Below are the code and all the weights of a small trained network. Each question names an input and a class and asks about switching units off, where a switched-off unit gives its printed mean instead of its output.

import numpy as np


def w(rows, s, z=0):
    codes = np.array(rows[::2]) - 128.0
    scale = np.full(codes.shape[1], s)
    scale[-1] = z or s
    return codes * scale


def f(y):
    return np.maximum(y, 0)


def log_softmax(a):
    a = a - a.max(-1, keepdims=True)
    return a - np.log(np.exp(a).sum(-1, keepdims=True))


def net(x, mask):
    res = np.array(x, float).reshape(1, 3) / 4 @ E
    y = f(res @ A[0][:, :-1].T + A[0][:, -1])
    res = res + np.where(mask, y, B[0][:, -1]) @ B[0][:, :-1]
    return log_softmax(res[-1] @ U[:, :-1].T + U[:, -1])


A, B = {}, {}
E = w([
[156,139,2,179,154,155],'x0',
[206,136,98,46,139,45],'x1',
[140,181,125,235,35,40],'x2',
],0.0098)
A[0] = w([
[90,138,168,201,135,193,155],'n1',
[121,115,128,194,75,65,111],'n2',
[127,175,111,210,106,86,145],'n3',
[150,140,136,178,111,43,96],'n4',
[136,125,129,163,97,115,118],'n5',
[120,107,114,108,133,82,93],'n6',
[146,107,78,160,139,152,84],'n7',
[146,129,87,119,145,110,132],'n8',
[133,117,101,133,123,133,247],'n9',
[131,140,102,158,178,104,154],'n10',
[117,139,105,85,140,89,90],'n11',
[131,129,228,121,94,117,98],'n12',
[142,136,46,136,152,126,88],'n13',
[122,137,200,100,114,100,164],'n14',
[102,135,183,100,105,119,76],'n15',
[115,109,142,189,106,198,95],'n16',
[132,121,101,55,168,226,124],'n17',
[71,156,120,153,117,169,92],'n18',
[197,145,95,63,125,41,116],'n19',
[142,124,132,157,126,114,100],'n20',
[103,112,136,102,180,133,96],'n21',
[135,145,7,168,99,183,127],'n22',
[102,130,159,181,137,165,89],'n23',
],0.016,0.013)
B[0] = w([
[148,86,128,90,78,39,224],'n1',
[179,154,108,80,149,193,209],'n2',
[122,161,112,75,115,176,229],'n3',
[133,129,101,111,121,190,198],'n4',
[97,136,110,129,115,167,165],'n5',
[111,87,89,155,117,124,142],'n6',
[102,64,137,171,157,166,164],'n7',
[118,109,131,139,130,96,166],'n8',
[41,248,184,4,112,11,229],'n9',
[103,130,145,117,160,114,172],'n10',
[177,84,109,147,116,129,150],'n11',
[106,106,143,205,193,156,200],'n12',
[124,66,163,174,173,160,179],'n13',
[89,141,183,136,172,106,218],'n14',
[122,82,141,171,171,162,167],'n15',
[143,64,78,158,92,108,183],'n16',
[152,174,92,84,106,226,249],'n17',
[146,64,108,145,99,124,165],'n18',
[160,25,108,145,54,73,221],'n19',
[95,117,122,125,120,156,142],'n20',
[132,111,96,119,136,189,172],'n21',
[132,107,178,216,193,145,233],'n22',
[173,53,127,141,111,129,168],'n23',
],0.028,0.015)
U = w([
[163,132,105,51,105,252,101],'0',
[188,58,115,113,60,105,154],'1',
[124,94,187,145,211,166,119],'2',
[116,193,158,69,116,90,255],'3',
[141,184,81,160,109,123,88],'4',
[210,178,100,148,111,112,87],'5',
[200,162,113,189,147,120,85],'6',
],0.011,0.0081)

Each question gives the input, the list of numbers given to net, and the class t.
The units are the neurons (one row each of A and B). Each row of codes is followed by its name. A weight is (code - 128) times the scale printed after its matrix; where a second scale follows, it is the last column's (A, B and U).
mask holds one flag per neuron, in row order. A switched-off neuron (its flag False) gives its mean, the last column of its row in B, instead of its output. The means were averaged over made-up inputs and are rounded, as every weight is.
A unit's drop is (log p(t) with every unit on - log p(t) with that unit switched off) / (log p(t) with every unit on - log p(t) with every unit switched off).
The circuit of an input: a set's keep is (log p(t) with only the set's units on - log p(t) with every unit switched off) / (log p(t) with every unit on - log p(t) with every unit switched off). Starting from the 12 units with the biggest drops (on a tie, the unit counted first), units are removed one at a time, each time the one whose removal leaves the highest keep (on an exact tie, the one counted first), for as long as the keep stays at least 0.8.
units of the circuit, in order: the units of the circuit, biggest drop first
k most important neurons: the k neurons with the biggest drops, biggest first
drop when u is switched off: that unit's drop, to one decimal
input [7,5,8], class 0: units of the circuit, in order -> (n3)
input [7,0,6], class 2: 3 most important neurons -> (n22; n17; n13)
input [7,-4,6], class 2: 3 most important neurons -> (n22; n17; n13)
input [5,6,6], class 0: 3 most important neurons -> (n3; n2; n4)
input [-5,0,-4], class 2: 2 most important neurons -> (n3; n14)
input [-6,-6,0], class 1: 4 most important neurons -> (n1; n22; n16; n23)
input [0,-3,-3], class 3: 4 most important neurons -> (n19; n2; n4; n3)
input [6,-7,-3], class 1: 2 most important neurons -> (n1; n16)
input [-2,-3,2], class 3: 2 most important neurons -> (n19; n17)
input [4,8,8], class 0: 4 most important neurons -> (n3; n2; n4; n1)
input [-6,3,6], class 0: 2 most important neurons -> (n2; n22)
input [7,-6,3], class 2: 3 most important neurons -> (n22; n19; n7)
input [8,-2,-7], class 2: 4 most important neurons -> (n22; n13; n3; n7)
input [-5,-7,1], class 1: units of the circuit, in order -> (n1)
input [4,6,-5], class 1: 2 most important neurons -> (n19; n3)
input [7,-3,-4], class 2: drop when n22 is switched off -> 0.8
input [-8,5,4], class 2: drop when n12 is switched off -> 0.3
input [-7,4,-4], class 2: drop when n12 is switched off -> 0.0
